Below are the code and all the weights of a small trained network. Each question names an input and a target symbol and asks about switching units off, where a switched-off unit gives its printed mean instead of its output.

import numpy as np


def w(rows, s, z=0):
    codes = np.array(rows[::2]) - 128.0
    scale = np.full(codes.shape[1], s)
    scale[-1] = z or s
    return codes * scale


def norm(h):
    return h / np.sqrt((h * h).mean(-1, keepdims=True) + 1e-5)


def f(y):
    return np.maximum(y, 0)


def softmax(a):
    e = np.exp(a - a.max(-1, keepdims=True))
    return e / e.sum(-1, keepdims=True)


def log_softmax(a):
    a = a - a.max(-1, keepdims=True)
    return a - np.log(np.exp(a).sum(-1, keepdims=True))


def net(x, mask):
    ids = ['αβγδεζηλμξπτψω'.index(c) for c in x.split()]
    T = len(ids)
    res = E[ids] + P[:T]
    u = 0
    for l in range(2):
        r = norm(res)
        for j in range(2):
            rows = slice(2 * j, 2 * j + 2)
            q, k, v = (r @ M[l][rows].T for M in (Q, K, V))
            z = softmax(np.where(np.tri(T) > 0, q @ k.T / 2**0.5, -1e9)) @ v
            o = O[l][rows]
            res = res + np.where(mask[u + j], z, o[:, -1]) @ o[:, :-1]
        u += 2
        y = f(norm(res) @ A[l][:, :-1].T + A[l][:, -1])
        res = res + np.where(mask[u : u + 8], y, B[l][:, -1]) @ B[l][:, :-1]
        u += 8
    return log_softmax(norm(res)[-1] @ U[:, :-1].T + U[:, -1])


Q, K, V, O, A, B = {}, {}, {}, {}, {}, {}
E = w([
[189,152,152,145,101,158,89,137],'α',
[134,124,99,89,103,199,136,117],'β',
[150,206,137,71,130,151,148,103],'γ',
[170,152,85,116,130,95,90,97],'δ',
[182,138,136,102,148,145,155,196],'ε',
[88,171,113,96,114,71,174,189],'ζ',
[166,216,85,124,189,159,211,126],'η',
[99,149,94,92,25,98,132,82],'λ',
[168,131,196,67,82,48,100,128],'μ',
[128,134,89,4,131,107,95,168],'ξ',
[176,140,50,115,106,133,216,104],'π',
[146,63,95,129,138,100,139,173],'τ',
[205,109,143,118,181,116,150,142],'ψ',
[160,165,54,131,65,137,134,173],'ω',
],0.0022)
P = w([
[50,62,204,245,141,164,114,111],'0',
[191,145,81,81,161,84,128,105],'1',
[200,156,87,71,145,76,121,122],'2',
[206,165,80,54,137,77,128,125],'3',
[188,180,88,46,134,70,128,134],'4',
[198,179,87,31,116,52,120,129],'5',
[204,182,88,23,113,56,112,135],'6',
[208,188,90,18,111,52,116,136],'7',
[198,189,75,6,110,44,109,150],'8',
[206,197,79,8,109,54,118,141],'9',
[212,192,84,15,94,39,112,144],'10',
[210,202,87,2,109,47,116,150],'11',
],0.00098)
Q[0] = w([
[199,174,64,2,87,86,189,148],'L0H1',
[61,103,181,230,166,160,84,127],'L0H1',
[209,179,84,86,89,83,142,129],'L0H2',
[225,183,68,60,97,99,150,125],'L0H2',
],0.0044)
K[0] = w([
[16,85,219,233,91,199,133,103],'L0H1',
[215,164,37,4,135,66,122,139],'L0H1',
[36,94,221,240,112,200,94,118],'L0H2',
[42,90,208,248,92,173,100,122],'L0H2',
],0.0035)
V[0] = w([
[233,179,120,122,220,110,92,192],'L0H1',
[152,111,118,217,135,106,195,198],'L0H1',
[162,168,88,70,107,58,178,87],'L0H2',
[124,5,75,130,150,67,90,128],'L0H2',
],0.0018)
O[0] = w([
[144,170,161,116,51,159,225,145,15],'L0H1',
[106,182,144,195,147,150,119,196,254],'L0H1',
[224,75,129,254,106,138,118,111,140],'L0H2',
[83,130,143,191,121,28,173,118,121],'L0H2',
],0.0022,0.001)
A[0] = w([
[130,184,48,90,67,86,177,139,109],'L0N1',
[141,140,60,99,169,63,112,140,252],'L0N2',
[135,110,239,93,34,105,20,181,163],'L0N3',
[106,168,36,129,119,185,147,97,223],'L0N4',
[136,182,193,83,254,180,183,34,243],'L0N5',
[73,51,118,142,35,131,88,65,177],'L0N6',
[165,160,128,152,173,92,131,61,92],'L0N7',
[123,163,80,83,138,163,164,156,128],'L0N8',
],0.0017,0.00049)
B[0] = w([
[97,74,182,154,133,70,94,160,254],'L0N1',
[72,141,183,168,97,138,110,153,245],'L0N2',
[112,146,57,179,195,196,237,30,148],'L0N3',
[164,55,159,87,98,97,97,131,214],'L0N4',
[110,165,163,46,4,78,70,146,168],'L0N5',
[122,230,65,94,202,142,139,95,136],'L0N6',
[75,143,89,115,126,164,169,191,162],'L0N7',
[111,95,169,133,66,99,85,134,203],'L0N8',
],0.0017,0.0024)
Q[1] = w([
[64,123,158,200,186,175,119,97],'L1H1',
[177,162,77,74,44,89,125,169],'L1H1',
[235,168,49,21,22,27,84,210],'L1H2',
[13,101,215,252,242,218,163,63],'L1H2',
],0.0037)
K[1] = w([
[119,163,161,54,93,63,94,175],'L1H1',
[107,108,121,177,178,188,147,92],'L1H1',
[3,117,181,217,178,224,139,82],'L1H2',
[242,114,82,15,69,55,112,186],'L1H2',
],0.0044)
V[1] = w([
[137,100,107,201,162,221,122,91],'L1H1',
[187,141,146,37,124,132,128,221],'L1H1',
[49,251,68,165,120,137,84,177],'L1H2',
[100,38,73,97,110,139,107,199],'L1H2',
],0.0019)
O[1] = w([
[184,185,118,87,65,113,86,174,41],'L1H1',
[101,120,106,205,162,229,135,108,204],'L1H1',
[216,152,197,124,222,136,146,98,254],'L1H2',
[171,111,92,50,136,110,177,254,154],'L1H2',
],0.0023,0.00064)
A[1] = w([
[116,146,78,82,175,139,166,88,254],'L1N1',
[93,42,149,160,146,69,117,181,72],'L1N2',
[167,113,147,140,186,119,136,186,114],'L1N3',
[128,247,131,101,113,171,165,109,86],'L1N4',
[72,141,203,130,95,67,160,134,144],'L1N5',
[157,7,134,154,156,113,70,148,41],'L1N6',
[148,150,71,98,166,48,38,103,61],'L1N7',
[132,89,102,97,89,181,66,140,113],'L1N8',
],0.0021,0.00089)
B[1] = w([
[98,5,99,186,162,140,135,141,237],'L1N1',
[80,160,172,122,26,179,135,70,157],'L1N2',
[111,123,210,151,109,191,148,140,176],'L1N3',
[19,159,74,162,88,181,186,100,182],'L1N4',
[165,26,205,163,118,143,68,107,176],'L1N5',
[66,196,129,209,53,183,110,111,154],'L1N6',
[74,163,114,238,194,208,138,125,251],'L1N7',
[166,94,229,150,116,94,80,136,188],'L1N8',
],0.0019,0.0015)
U = w([
[71,247,172,35,77,139,110,79,86],'α',
[47,71,71,30,228,119,74,193,145],'β',
[169,23,163,58,67,227,29,92,169],'γ',
[191,125,241,136,171,36,132,9,148],'δ',
[54,221,107,129,147,207,231,159,137],'ε',
[181,117,188,162,200,155,146,163,25],'ζ',
[185,178,127,189,132,244,154,63,64],'η',
[123,164,66,226,242,103,24,74,145],'λ',
[38,129,85,157,60,82,79,21,6],'μ',
[187,41,24,118,99,74,244,114,240],'ξ',
[201,210,94,173,39,81,54,234,237],'π',
[25,121,212,142,141,23,163,203,84],'τ',
[46,52,160,253,77,165,137,168,110],'ψ',
[182,140,201,111,202,174,163,227,4],'ω',
],0.005,0.0016)

Each question gives the input, a string of symbols that net reads in full, and the target symbol t.
The units are the heads (2 rows each of Q, K, V and O) and the neurons (one row each of A and B). Each row of codes is followed by its name. A weight is (code - 128) times the scale printed after its matrix; where a second scale follows, it is the last column's (O, A, B and U).
mask holds one flag per unit, layer by layer, with each layer's heads first. A switched-off unit (its flag False) gives its mean, the last column of its rows in O or B, instead of its output. The means were averaged over made-up inputs and are rounded, as every weight is.
A unit's drop is (log p(t) with every unit on - log p(t) with that unit switched off) / (log p(t) with every unit on - log p(t) with every unit switched off).
The circuit of an input: a set's keep is (log p(t) with only the set's units on - log p(t) with every unit switched off) / (log p(t) with every unit on - log p(t) with every unit switched off). Starting from the 12 units with the biggest drops (on a tie, the unit counted first), units are removed one at a time, each time the one whose removal leaves the highest keep (on an exact tie, the one counted first), for as long as the keep stays at least 0.8.
units of the circuit, in order: the units of the circuit, biggest drop first
unit that matters most: the unit with the biggest drop
k most important neurons of layer l: the k neurons of layer l with the biggest drops, biggest first
which heads matter: for each layer, one digit per head in row order, 1 if its drop is at least 0.15 and else 0, layers parted by /
drop of u: that unit's drop, to one decimal
input γ ψ γ, target γ: units of the circuit, in order : (L0H2, L0H1)
input δ π λ π π λ, target δ: 2 most important neurons of layer 0 : (L0N1, L0N7)
input π π λ, target π: unit that matters most : L1H1
input γ β π, target γ: which heads matter : 01 / 00
input τ ε π ξ π ε ω γ π τ γ, target τ: units of the circuit, in order : (L0H2, L1H1, L1H2)
input λ β β π β π π η, target λ: which heads matter : 10 / 00
input π β ω τ γ δ π β δ π, target π: units of the circuit, in order : (L1H1, L0H1, L0N1)
input δ π π ψ π, target δ: which heads matter : 01 / 01
input π τ η, target π: which heads matter : 00 / 10
input δ ζ τ π π γ π π β γ, target δ: units of the circuit, in order : (L0H2, L1H1, L1N5)
input β δ α δ β, target β: which heads matter : 11 / 01
input β π τ ξ π π η, target β: units of the circuit, in order : (L0H1, L0H2, L1N1)
input ε π ε τ β π γ, target ε: which heads matter : 11 / 10
input π τ β π, target π: which heads matter : 10 / 10
input λ β π ε π τ ξ β ω π λ, target λ: which heads matter : 10 / 00
input β λ β α ξ η δ, target β: units of the circuit, in order : (L0H2, L1H2)
input γ π λ β δ δ μ, target γ: units of the circuit, in order : (L0H2, L1H1)
input λ π α, target λ: unit that matters most : L0H1
input β ψ η β π π π ε, target β: which heads matter : 11 / 00
input λ μ δ π π π ω δ, target λ: units of the circuit, in order : (L1N7)
input π π ε τ γ, target π: which heads matter : 01 / 10
input δ δ ψ γ, target δ: 2 most important neurons of layer 0 : (L0N6, L0N1)
input δ π δ, target δ: 3 most important neurons of layer 0 : (L0N6, L0N1, L0N4)
input γ π μ, target γ: drop of L1H2 : 0.2
input β β β ζ μ ψ ζ, target β: drop of L0H2 : 0.6
input π α α δ δ λ δ η μ τ, target π: 2 most important neurons of layer 0 : (L0N1, L0N3)
input π β τ τ π η, target π: drop of L0N5 : 0.6
input π τ π τ, target π: drop of L0H1 : 0.1
